Below are the code and all the weights of a small trained network. Each question names an input and a class and asks about switching units off, where a switched-off unit gives its printed mean instead of its output.

import numpy as np


def w(rows, s, z=0):
    codes = np.array(rows[::2]) - 128.0
    scale = np.full(codes.shape[1], s)
    scale[-1] = z or s
    return codes * scale


def f(y):
    return np.maximum(y, 0)


def log_softmax(a):
    a = a - a.max(-1, keepdims=True)
    return a - np.log(np.exp(a).sum(-1, keepdims=True))


def net(x, mask):
    res = np.array(x, float).reshape(1, 4) / 4 @ E
    y = f(res @ A[0][:, :-1].T + A[0][:, -1])
    res = res + np.where(mask, y, B[0][:, -1]) @ B[0][:, :-1]
    return log_softmax(res[-1] @ U[:, :-1].T + U[:, -1])


A, B = {}, {}
E = w([
[84,8,147,47,84,104],'x0',
[188,75,65,115,190,46],'x1',
[64,181,143,47,164,84],'x2',
[205,130,117,53,167,206],'x3',
],0.011)
A[0] = w([
[140,136,92,90,172,73,123],'n0',
[158,147,137,91,158,45,142],'n1',
[73,141,153,147,128,191,59],'n2',
[175,116,100,116,124,77,66],'n3',
[167,228,125,201,148,112,98],'n4',
[116,102,116,187,105,114,121],'n5',
[153,108,134,124,153,163,99],'n6',
[111,188,151,52,141,86,83],'n7',
[132,149,209,132,134,58,132],'n8',
[113,169,119,57,139,126,74],'n9',
[148,146,118,41,162,188,84],'n10',
[58,157,131,114,19,231,123],'n11',
[189,91,110,135,195,7,108],'n12',
[93,133,119,182,179,114,79],'n13',
[99,76,89,75,89,139,79],'n14',
[55,141,105,159,93,63,106],'n15',
[88,102,108,161,154,175,244],'n16',
[114,156,84,171,128,164,177],'n17',
[120,4,154,113,98,133,162],'n18',
[174,83,122,178,104,186,95],'n19',
[178,83,121,189,124,155,107],'n20',
[175,177,127,144,149,116,77],'n21',
[109,213,142,86,163,85,120],'n22',
[139,135,119,104,60,105,254],'n23',
[119,135,159,145,130,100,100],'n24',
[183,18,139,231,88,196,100],'n25',
[185,124,141,85,131,190,55],'n26',
[66,121,135,181,130,53,92],'n27',
[101,157,132,149,136,172,130],'n28',
[88,122,109,97,133,136,224],'n29',
[173,184,115,196,191,99,177],'n30',
[157,136,157,93,193,144,145],'n31',
[161,90,93,154,150,102,88],'n32',
[57,165,125,46,190,90,123],'n33',
[78,175,103,66,156,112,79],'n34',
[89,134,118,164,122,95,78],'n35',
[159,91,125,157,164,100,213],'n36',
[178,130,110,102,92,164,144],'n37',
[50,156,134,144,125,70,105],'n38',
[99,70,137,105,99,96,96],'n39',
[149,117,119,153,111,136,239],'n40',
[167,111,106,163,83,135,64],'n41',
[165,122,103,94,162,150,89],'n42',
[134,111,146,189,85,72,125],'n43',
[162,147,142,38,159,167,149],'n44',
[74,182,185,92,125,149,160],'n45',
[72,133,149,102,99,168,66],'n46',
],0.011,0.0065)
B[0] = w([
[179,163,164,162,128,157,188],'n0',
[201,147,165,160,101,148,191],'n1',
[126,160,183,192,206,146,169],'n2',
[111,157,180,193,193,145,165],'n3',
[55,120,188,55,235,121,231],'n4',
[108,113,85,155,107,137,179],'n5',
[89,118,114,149,135,131,150],'n6',
[102,165,115,156,124,43,180],'n7',
[121,104,95,132,103,133,172],'n8',
[89,147,121,149,145,71,162],'n9',
[68,81,77,177,166,152,181],'n10',
[204,158,206,214,177,194,238],'n11',
[180,170,212,225,157,193,240],'n12',
[92,114,126,147,191,139,160],'n13',
[61,157,186,92,228,128,185],'n14',
[107,94,56,147,140,158,209],'n15',
[226,111,79,105,62,133,193],'n16',
[151,106,121,72,115,130,189],'n17',
[78,123,181,10,211,134,245],'n18',
[98,164,106,155,118,51,185],'n19',
[100,159,109,147,96,61,186],'n20',
[85,125,169,94,185,138,171],'n21',
[120,144,108,109,80,37,191],'n22',
[208,76,59,64,86,132,203],'n23',
[106,116,119,142,144,128,147],'n24',
[107,200,98,171,78,2,236],'n25',
[59,99,109,193,181,141,166],'n26',
[98,86,68,164,153,157,206],'n27',
[150,128,162,118,138,148,170],'n28',
[187,112,77,54,75,122,192],'n29',
[117,93,145,19,157,137,240],'n30',
[126,90,88,127,112,155,174],'n31',
[140,163,163,185,151,144,176],'n32',
[125,184,105,119,62,28,214],'n33',
[100,174,122,160,128,57,174],'n34',
[87,113,115,167,161,139,164],'n35',
[225,129,117,124,61,163,205],'n36',
[132,96,78,142,112,147,169],'n37',
[107,97,83,157,103,132,201],'n38',
[71,116,175,74,210,130,196],'n39',
[182,106,84,93,51,109,195],'n40',
[84,173,159,159,139,86,158],'n41',
[93,113,123,168,154,149,165],'n42',
[109,99,70,159,120,145,194],'n43',
[122,57,45,143,101,164,195],'n44',
[218,144,157,145,78,149,208],'n45',
[101,167,190,160,206,125,173],'n46',
],0.022,0.012)
U = w([
[132,219,75,164,95,7,136],'0',
[239,186,152,222,171,168,94],'1',
[58,52,16,215,124,171,119],'2',
[108,144,144,28,202,106,70],'3',
[254,119,66,72,62,130,254],'4',
[54,124,110,167,36,163,99],'5',
],0.0092,0.0091)

Each question gives the input, the list of numbers given to net, and the class t.
The units are the neurons (one row each of A and B). Each row of codes is followed by its name. A weight is (code - 128) times the scale printed after its matrix; where a second scale follows, it is the last column's (A, B and U).
mask holds one flag per neuron, in row order. A switched-off neuron (its flag False) gives its mean, the last column of its row in B, instead of its output. The means were averaged over made-up inputs and are rounded, as every weight is.
A unit's drop is (log p(t) with every unit on - log p(t) with that unit switched off) / (log p(t) with every unit on - log p(t) with every unit switched off).
The circuit of an input: a set's keep is (log p(t) with only the set's units on - log p(t) with every unit switched off) / (log p(t) with every unit on - log p(t) with every unit switched off). Starting from the 12 units with the biggest drops (on a tie, the unit counted first), units are removed one at a time, each time the one whose removal leaves the highest keep (on an exact tie, the one counted first), for as long as the keep stays at least 0.8.
units of the circuit, in order: the units of the circuit, biggest drop first
most important unit: the unit with the biggest drop
top k neurons: the k neurons with the biggest drops, biggest first
drop when u is switched off: that unit's drop, to one decimal
input [-7,0,5,8], class 2: units of the circuit, in order : (n44)
input [8,-8,6,1], class 1: top 2 neurons : (n11 n45)
input [1,-6,-6,-6], class 0: top 3 neurons : (n25 n12 n19)
input [-8,8,3,-5], class 1: top 3 neurons : (n12 n18 n1)
input [6,6,7,7], class 0: top 2 neurons : (n33 n7)
input [-8,-4,-7,6], class 3: top 2 neurons : (n4 n30)
input [-7,6,6,-4], class 3: top 4 neurons : (n30 n4 n25 n11)
input [4,-2,-4,-4], class 0: top 3 neurons : (n25 n4 n30)
input [-6,-8,8,2], class 0: top 4 neurons : (n22 n33 n7 n12)
input [-1,-1,-1,3], class 4: top 2 neurons : (n27 n15)
input [-4,-8,7,-5], class 1: top 4 neurons : (n11 n45 n25 n2)
input [4,-2,-2,2], class 3: top 2 neurons : (n18 n36)
input [8,-2,8,-3], class 0: top 3 neurons : (n33 n7 n4)
input [4,8,8,5], class 0: top neuron : (n33)
input [3,-8,-8,0], class 0: top 4 neurons : (n25 n19 n12 n20)
input [-8,-4,-6,2], class 3: drop when n30 is switched off : 0.1
input [8,-3,-4,-5], class 3: drop when n18 is switched off : 1.9
input [-8,-7,5,-8], class 2: drop when n14 is switched off : 0.2
input [3,0,7,6], class 0: drop when n33 is switched off : 1.1
input [-5,-3,-2,5], class 2: most important unit : n18
